Below are the code and all the weights of a small trained network. Each question names an input and a class and asks about switching units off, where a switched-off unit gives its printed mean instead of its output.

import numpy as np


def w(rows, s, z=0):
    codes = np.array(rows[::2]) - 128.0
    scale = np.full(codes.shape[1], s)
    scale[-1] = z or s
    return codes * scale


def norm(h):
    return h / np.sqrt((h * h).mean(-1, keepdims=True) + 1e-5)


def f(y):
    return y / 2 * (1 + np.tanh(0.7978845608 * (y + 0.044715 * y**3)))


def log_softmax(a):
    a = a - a.max(-1, keepdims=True)
    return a - np.log(np.exp(a).sum(-1, keepdims=True))


def net(x, mask):
    res = np.array(x, float).reshape(1, 5) / 4 @ E
    u = 0
    for l in range(3):
        y = f(norm(res) @ A[l][:, :-1].T + A[l][:, -1])
        res = res + np.where(mask[u : u + 5], y, B[l][:, -1]) @ B[l][:, :-1]
        u += 5
    return log_softmax(norm(res)[-1] @ U[:, :-1].T + U[:, -1])


A, B = {}, {}
E = w([
[175,143,101,122,255,134,108],'x0',
[179,148,174,161,99,89,66],'x1',
[90,156,201,123,156,186,100],'x2',
[91,150,26,133,144,158,37],'x3',
[5,146,170,123,170,81,143],'x4',
],0.0085)
A[0] = w([
[67,102,96,201,133,132,200,27],'0.n1',
[225,189,104,150,145,89,43,25],'0.n2',
[193,223,171,214,211,93,150,1],'0.n3',
[70,168,140,122,162,137,66,205],'0.n4',
[106,254,149,124,196,209,28,204],'0.n5',
],0.0079,0.0021)
B[0] = w([
[48,127,254,146,79,148,150,159],'0.n1',
[72,111,193,152,6,86,105,203],'0.n2',
[163,238,161,130,183,171,161,173],'0.n3',
[214,169,81,101,45,118,89,195],'0.n4',
[146,151,83,117,154,194,42,255],'0.n5',
],0.0094,0.0049)
A[1] = w([
[112,116,133,120,114,118,23,124],'1.n1',
[205,116,168,117,158,94,200,7],'1.n2',
[211,85,222,213,92,162,147,211],'1.n3',
[153,177,70,180,126,33,205,138],'1.n4',
[165,95,85,165,101,2,92,77],'1.n5',
],0.0084,0.0018)
B[1] = w([
[126,127,94,36,165,69,133,209],'1.n1',
[136,135,94,96,105,155,128,187],'1.n2',
[7,181,36,99,140,125,170,254],'1.n3',
[116,124,102,65,115,125,62,171],'1.n4',
[153,121,147,136,115,55,10,189],'1.n5',
],0.013,0.0045)
A[2] = w([
[138,249,14,156,130,154,124,253],'2.n1',
[73,124,165,89,126,132,153,100],'2.n2',
[75,211,255,103,209,124,117,126],'2.n3',
[200,108,118,201,242,202,128,75],'2.n4',
[81,97,67,119,113,140,12,155],'2.n5',
],0.008,0.0026)
B[2] = w([
[164,110,185,160,122,254,207,254],'2.n1',
[138,113,108,163,8,64,150,162],'2.n2',
[143,174,46,112,174,88,89,191],'2.n3',
[165,104,174,237,99,92,106,150],'2.n4',
[228,131,91,42,198,90,155,230],'2.n5',
],0.0094,0.0082)
U = w([
[143,97,183,193,194,175,108,4],'0',
[7,119,152,158,66,128,180,98],'1',
[174,171,78,58,173,200,100,176],'2',
[120,120,117,100,132,9,34,174],'3',
],0.013,0.0035)

Each question gives the input, the list of numbers given to net, and the class t.
The units are the neurons (one row each of A and B). Each row of codes is followed by its name. A weight is (code - 128) times the scale printed after its matrix; where a second scale follows, it is the last column's (A, B and U).
mask holds one flag per neuron, layer by layer. A switched-off neuron (its flag False) gives its mean, the last column of its row in B, instead of its output. The means were averaged over made-up inputs and are rounded, as every weight is.
A unit's drop is (log p(t) with every unit on - log p(t) with that unit switched off) / (log p(t) with every unit on - log p(t) with every unit switched off).
The circuit of an input: a set's keep is (log p(t) with only the set's units on - log p(t) with every unit switched off) / (log p(t) with every unit on - log p(t) with every unit switched off). Starting from the 12 units with the biggest drops (on a tie, the unit counted first), units are removed one at a time, each time the one whose removal leaves the highest keep (on an exact tie, the one counted first), for as long as the keep stays at least 0.8.
circuit, biggest first: the units of the circuit, biggest drop first
most important unit: the unit with the biggest drop
top k neurons: the k neurons with the biggest drops, biggest first
top k neurons in layer l: the k neurons of layer l with the biggest drops, biggest first
drop of u: that unit's drop, to one decimal
input [0,8,1,-2,-5], class 1: circuit, biggest first -> (1.n3 0.n2)
input [1,-5,7,-5,-1], class 1: circuit, biggest first -> (2.n5)
input [0,-1,-7,8,1], class 3: circuit, biggest first -> (1.n5 0.n5)
input [3,-5,0,-4,4], class 3: circuit, biggest first -> (2.n1 1.n3)
input [7,-8,6,-7,0], class 0: circuit, biggest first -> (2.n4 1.n1 2.n5)
input [5,0,-5,3,1], class 3: circuit, biggest first -> (0.n2 1.n5)
input [-5,6,8,0,3], class 2: circuit, biggest first -> (0.n2 0.n5)
input [-2,7,-3,-3,-7], class 3: top 4 neurons in layer 0 -> (0.n2 0.n5 0.n1 0.n3)
input [0,4,-2,-5,-7], class 1: circuit, biggest first -> (1.n3 0.n5)
input [0,-1,-4,-3,4], class 1: top 2 neurons -> (0.n1 2.n5)
input [-4,6,0,7,-6], class 3: top 2 neurons in layer 0 -> (0.n2 0.n3)
input [4,-3,-8,1,7], class 3: top 2 neurons -> (0.n5 2.n1)
input [0,-6,3,-1,-6], class 0: top 2 neurons in layer 0 -> (0.n2 0.n1)
input [-5,0,4,3,5], class 2: most important unit -> 0.n4
input [-2,-1,-5,5,-4], class 3: top 2 neurons -> (1.n5 0.n5)
input [8,7,-5,1,-3], class 3: top 2 neurons -> (1.n5 0.n2)
input [1,-5,-2,-8,3], class 1: drop of 2.n5 -> 0.1
input [-7,-1,6,-1,-5], class 1: drop of 0.n2 -> 0.0
input [-1,5,2,-4,-3], class 1: drop of 1.n3 -> 0.1
input [3,1,-6,1,3], class 3: circuit, biggest first -> (1.n5)
